Each row has a name. Each question is about the rows just above it. Places in a row count from 0.

| -3.68 | -7.36 |  7.06 | -2.95 |  5.17 |  2.37 | = Zamiv
| -4.17 | -8.17 |  8.12 | -2.89 |  4.83 |  2.15 | = kima
|  5.55 |  9.03 | -5.51 |  4.79 | -3.34 | -0.72 | = Tomi
|  5.55 |  9.03 | -5.51 |  4.79 | -3.34 |  2.36 | = vuk
| -4.17 | -8.17 |  8.12 | -3.37 |  5.66 |  2.74 | = zak
|  5.50 |  9.06 | -5.38 |  4.79 | -3.44 | -0.73 | = bidil
Table of tags by key:
| -0.72 | -> K730
| 5.54 | -> K181
| 2.36 | -> K388
| 5.55 | -> K843
| -3.34 | -> K635
| 2.35 | -> K494
The tag of vuk, keyed by place 5:
K388
Where do | -4.17 | -8.17 |  8.12 | -2.89 |  4.83 |  2.15 | appear?
kima
Where do |  5.55 |  9.03 | -5.51 |  4.79 | -3.34 | -0.72 | appear?
Tomi
Whose row is |  5.50 |  9.06 | -5.38 |  4.79 | -3.44 | -0.73 |?
bidil
Where do | -4.17 | -8.17 |  8.12 | -3.37 |  5.66 |  2.74 | appear?
zak
|  5.55 |  9.03 | -5.51 |  4.79 | -3.34 |  2.36 | is in which row?
vuk

